Below are the code and all the weights of a small trained network. Each question names an input and a class and asks about switching units off, where a switched-off unit gives its printed mean instead of its output.

import numpy as np


def w(rows, s, z=0):
    codes = np.array(rows[::2]) - 128.0
    scale = np.full(codes.shape[1], s)
    scale[-1] = z or s
    return codes * scale


def f(y):
    return y / 2 * (1 + np.tanh(0.7978845608 * (y + 0.044715 * y**3)))


def log_softmax(a):
    a = a - a.max(-1, keepdims=True)
    return a - np.log(np.exp(a).sum(-1, keepdims=True))


def net(x, mask):
    res = np.array(x, float).reshape(1, 5) / 4 @ E
    y = f(res @ A[0][:, :-1].T + A[0][:, -1])
    res = res + np.where(mask, y, B[0][:, -1]) @ B[0][:, :-1]
    return log_softmax(res[-1] @ U[:, :-1].T + U[:, -1])


A, B = {}, {}
E = w([
[30,183,176,139,161],'x0',
[98,3,120,233,147],'x1',
[76,84,2,64,114],'x2',
[157,185,50,166,253],'x3',
[118,174,81,199,53],'x4',
],0.009)
A[0] = w([
[116,171,98,161,153,70],'neuron 0',
[72,138,81,82,111,251],'neuron 1',
[115,117,111,180,119,70],'neuron 2',
[153,144,115,112,181,106],'neuron 3',
[97,116,157,101,167,39],'neuron 4',
[136,155,132,98,132,36],'neuron 5',
[116,61,137,126,175,2],'neuron 6',
[112,143,94,179,184,65],'neuron 7',
[154,140,93,150,150,121],'neuron 8',
[113,97,142,148,147,79],'neuron 9',
[152,138,158,152,145,156],'neuron 10',
[249,128,74,135,63,73],'neuron 11',
[86,109,130,186,137,47],'neuron 12',
[76,96,153,139,36,73],'neuron 13',
[145,183,107,124,95,114],'neuron 14',
[53,181,119,173,107,91],'neuron 15',
[152,137,182,136,182,151],'neuron 16',
[172,99,108,116,124,220],'neuron 17',
[149,127,151,136,143,79],'neuron 18',
[96,111,57,116,153,227],'neuron 19',
[127,93,123,162,115,117],'neuron 20',
[145,177,146,183,104,129],'neuron 21',
[145,191,151,108,100,96],'neuron 22',
[133,164,129,104,124,75],'neuron 23',
[69,127,127,98,151,124],'neuron 24',
[139,96,130,183,154,46],'neuron 25',
[141,141,96,155,156,83],'neuron 26',
[131,136,163,131,125,111],'neuron 27',
[94,127,152,110,157,27],'neuron 28',
],0.02,0.0028)
B[0] = w([
[143,73,138,116,130,195],'neuron 0',
[164,119,74,162,83,229],'neuron 1',
[37,148,126,59,114,167],'neuron 2',
[98,87,175,120,103,201],'neuron 3',
[162,146,136,156,170,163],'neuron 4',
[78,111,79,99,164,170],'neuron 5',
[119,122,80,117,134,176],'neuron 6',
[178,62,155,89,99,205],'neuron 7',
[154,110,166,109,114,180],'neuron 8',
[89,141,60,95,141,157],'neuron 9',
[150,150,58,123,68,176],'neuron 10',
[167,167,133,127,195,251],'neuron 11',
[107,143,88,100,122,181],'neuron 12',
[179,61,173,85,121,241],'neuron 13',
[58,120,105,79,134,195],'neuron 14',
[202,166,135,160,254,199],'neuron 15',
[147,112,90,168,103,209],'neuron 16',
[144,187,140,163,171,185],'neuron 17',
[121,138,93,136,103,149],'neuron 18',
[137,135,94,179,88,224],'neuron 19',
[114,154,62,115,173,176],'neuron 20',
[142,114,77,169,80,195],'neuron 21',
[116,126,88,98,145,213],'neuron 22',
[87,79,77,67,100,178],'neuron 23',
[157,150,118,164,150,179],'neuron 24',
[105,148,87,91,155,175],'neuron 25',
[150,51,195,73,118,177],'neuron 26',
[151,95,95,137,111,156],'neuron 27',
[183,156,127,108,178,155],'neuron 28',
],0.01,0.014)
U = w([
[33,112,93,43,156,107],'0',
[196,13,221,78,103,86],'1',
[222,165,150,173,248,90],'2',
[181,121,82,218,3,88],'3',
[164,118,143,150,175,252],'4',
[134,132,155,191,86,181],'5',
[59,135,208,131,132,95],'6',
],0.011,0.015)

Each question gives the input, the list of numbers given to net, and the class t.
The units are the neurons (one row each of A and B). Each row of codes is followed by its name. A weight is (code - 128) times the scale printed after its matrix; where a second scale follows, it is the last column's (A, B and U).
mask holds one flag per neuron, in row order. A switched-off neuron (its flag False) gives its mean, the last column of its row in B, instead of its output. The means were averaged over made-up inputs and are rounded, as every weight is.
A unit's drop is (log p(t) with every unit on - log p(t) with that unit switched off) / (log p(t) with every unit on - log p(t) with every unit switched off).
The circuit of an input: a set's keep is (log p(t) with only the set's units on - log p(t) with every unit switched off) / (log p(t) with every unit on - log p(t) with every unit switched off). Starting from the 12 units with the biggest drops (on a tie, the unit counted first), units are removed one at a time, each time the one whose removal leaves the highest keep (on an exact tie, the one counted first), for as long as the keep stays at least 0.8.
circuit, biggest first: the units of the circuit, biggest drop first
most important unit: the unit with the biggest drop
k most important neurons: the k neurons with the biggest drops, biggest first
drop of u: that unit's drop, to one decimal
input [-3,-2,-7,7,6], class 1: most important unit	neuron 26
input [4,4,-7,4,-3], class 3: 2 most important neurons	[neuron 16; neuron 10]
input [-6,-6,-3,6,-5], class 0: circuit, biggest first	[neuron 15; neuron 5]
input [8,-6,7,-7,6], class 2: 2 most important neurons	[neuron 15; neuron 24]
input [-7,6,8,-2,-5], class 3: 2 most important neurons	[neuron 19; neuron 15]
input [5,4,8,6,3], class 3: 2 most important neurons	[neuron 19; neuron 1]
input [7,7,-4,-6,-5], class 0: 4 most important neurons	[neuron 9; neuron 12; neuron 11; neuron 6]
input [5,1,3,-3,1], class 2: circuit, biggest first	[neuron 15; neuron 23]
input [7,2,-5,-3,-4], class 2: circuit, biggest first	[neuron 28; neuron 4]
input [-6,-6,1,7,7], class 1: 2 most important neurons	[neuron 26; neuron 8]
input [-7,6,1,3,7], class 2: 3 most important neurons	[neuron 11; neuron 17; neuron 14]
input [3,5,-3,8,6], class 1: 2 most important neurons	[neuron 7; neuron 26]
input [-6,8,-8,-5,8], class 0: 2 most important neurons	[neuron 2; neuron 25]
input [2,4,7,7,-6], class 1: most important unit	neuron 7
input [-6,-5,8,4,0], class 3: 3 most important neurons	[neuron 19; neuron 1; neuron 15]
input [6,0,2,7,-7], class 1: 2 most important neurons	[neuron 7; neuron 3]
input [-2,0,6,-3,7], class 4: 2 most important neurons	[neuron 11; neuron 21]
input [4,7,7,-7,7], class 0: 4 most important neurons	[neuron 2; neuron 20; neuron 12; neuron 7]
input [-8,-5,1,-5,-2], class 2: drop of neuron 11	0.4
input [2,-3,-5,-3,2], class 3: circuit, biggest first	[neuron 21]
input [7,-2,1,4,-4], class 2: drop of neuron 28	0.2
input [0,-1,-8,4,6], class 3: drop of neuron 21	0.5
